Here is a tiny trained network, its code and every weight. The questions are about switching its units off for an input and a class, where a switched-off unit gives its printed mean instead of its output.

import numpy as np


def w(rows, s, z=0):
    codes = np.array(rows[::2]) - 128.0
    scale = np.full(codes.shape[1], s)
    scale[-1] = z or s
    return codes * scale


def norm(h):
    return h / np.sqrt((h * h).mean(-1, keepdims=True) + 1e-5)


def f(y):
    return np.maximum(y, 0)


def log_softmax(a):
    a = a - a.max(-1, keepdims=True)
    return a - np.log(np.exp(a).sum(-1, keepdims=True))


def net(x, mask):
    res = np.array(x, float).reshape(1, 8) / 4 @ E
    u = 0
    for l in range(2):
        y = f(norm(res) @ A[l][:, :-1].T + A[l][:, -1])
        res = res + np.where(mask[u : u + 8], y, B[l][:, -1]) @ B[l][:, :-1]
        u += 8
    return log_softmax(norm(res)[-1] @ U[:, :-1].T + U[:, -1])


A, B = {}, {}
E = w([
[115,3,164,162,60,130,162,180],'x0',
[84,139,147,37,87,164,41,166],'x1',
[142,129,132,175,180,200,168,235],'x2',
[153,98,106,156,206,141,23,169],'x3',
[125,187,207,85,174,84,165,159],'x4',
[113,77,144,239,99,87,120,204],'x5',
[57,129,28,63,243,98,123,120],'x6',
[179,53,133,60,219,32,141,196],'x7',
],0.0053)
A[0] = w([
[111,197,106,87,37,172,99,102,142],'L0N1',
[55,117,144,82,180,107,155,130,125],'L0N2',
[136,97,159,83,57,232,7,248,133],'L0N3',
[104,188,123,109,65,201,114,49,74],'L0N4',
[213,225,204,113,196,254,219,158,252],'L0N5',
[112,183,45,10,242,64,93,147,145],'L0N6',
[150,239,175,155,198,11,219,24,192],'L0N7',
[119,108,196,106,75,84,186,107,98],'L0N8',
],0.0068,0.0019)
B[0] = w([
[210,147,124,131,146,185,130,119,187],'L0N1',
[102,143,84,122,115,151,106,179,176],'L0N2',
[92,143,140,138,131,83,124,115,220],'L0N3',
[136,159,144,216,147,181,203,84,185],'L0N4',
[109,150,164,149,94,186,205,159,245],'L0N5',
[254,104,53,115,166,147,131,102,253],'L0N6',
[68,101,188,146,92,82,50,151,228],'L0N7',
[106,160,145,177,82,107,150,106,175],'L0N8',
],0.0098,0.007)
A[1] = w([
[102,190,158,102,103,248,121,51,140],'L1N1',
[202,91,161,165,108,161,142,104,87],'L1N2',
[136,103,152,104,116,129,159,63,161],'L1N3',
[142,130,103,164,162,77,63,124,234],'L1N4',
[114,164,113,189,86,152,104,108,4],'L1N5',
[107,71,91,121,99,144,134,72,76],'L1N6',
[137,187,146,129,105,188,114,82,46],'L1N7',
[122,114,89,80,190,117,94,101,42],'L1N8',
],0.012,0.0027)
B[1] = w([
[166,148,126,145,173,197,189,199,254],'L1N1',
[121,44,42,106,147,142,177,100,216],'L1N2',
[123,145,143,162,74,161,186,160,169],'L1N3',
[125,153,131,46,102,162,167,103,214],'L1N4',
[144,98,98,66,172,107,72,227,200],'L1N5',
[87,121,161,171,119,163,158,176,164],'L1N6',
[131,142,117,143,190,170,132,192,204],'L1N7',
[140,135,101,92,124,71,66,1,186],'L1N8',
],0.009,0.0077)
U = w([
[161,166,105,178,164,235,214,172,249],'0',
[185,108,26,63,184,74,36,31,66],'1',
[17,148,255,188,44,27,104,148,8],'2',
],0.011,0.002)

Each question gives the input, the list of numbers given to net, and the class t.
The units are the neurons (one row each of A and B). Each row of codes is followed by its name. A weight is (code - 128) times the scale printed after its matrix; where a second scale follows, it is the last column's (A, B and U).
mask holds one flag per neuron, layer by layer. A switched-off neuron (its flag False) gives its mean, the last column of its row in B, instead of its output. The means were averaged over made-up inputs and are rounded, as every weight is.
A unit's drop is (log p(t) with every unit on - log p(t) with that unit switched off) / (log p(t) with every unit on - log p(t) with every unit switched off).
The circuit of an input: a set's keep is (log p(t) with only the set's units on - log p(t) with every unit switched off) / (log p(t) with every unit on - log p(t) with every unit switched off). Starting from the 12 units with the biggest drops (on a tie, the unit counted first), units are removed one at a time, each time the one whose removal leaves the highest keep (on an exact tie, the one counted first), for as long as the keep stays at least 0.8.
units of the circuit, in order: the units of the circuit, biggest drop first
top k neurons: the k neurons with the biggest drops, biggest first
top k neurons in layer l: the k neurons of layer l with the biggest drops, biggest first
drop when u is switched off: that unit's drop, to one decimal
input [1,3,-3,-4,6,-3,4,2], class 1: top neuron in layer 0 => [L0N6]
input [-6,-3,3,6,-8,7,3,-4], class 1: units of the circuit, in order => [L0N5; L1N1]
input [4,-7,-6,8,1,0,-6,5], class 1: units of the circuit, in order => [L1N1; L0N5]
input [5,-4,1,-4,-7,5,1,2], class 2: units of the circuit, in order => [L0N6; L1N1]
input [-2,8,6,2,7,2,6,0], class 1: units of the circuit, in order => [L0N6; L1N8]
input [3,5,1,-6,3,0,0,6], class 2: top 3 neurons in layer 1 => [L1N1; L1N2; L1N7]
input [2,-7,-7,3,-3,8,2,-1], class 1: top 3 neurons in layer 1 => [L1N1; L1N3; L1N4]
input [6,-4,-6,2,1,1,-2,3], class 2: top 2 neurons => [L0N6; L1N1]
input [-5,5,-7,3,-5,-3,3,-4], class 0: top 2 neurons => [L0N4; L1N1]
input [3,2,4,5,5,7,-4,1], class 2: top 2 neurons in layer 0 => [L0N6; L0N3]
input [-3,0,-5,5,7,0,-5,2], class 2: drop when L0N7 is switched off => 0.9
input [-4,-5,8,-6,7,5,0,0], class 2: drop when L0N6 is switched off => 0.1
input [1,-3,-1,1,7,-1,-2,3], class 2: drop when L0N7 is switched off => 0.3
input [1,4,-5,1,-4,7,-8,3], class 2: units of the circuit, in order => [L0N6]
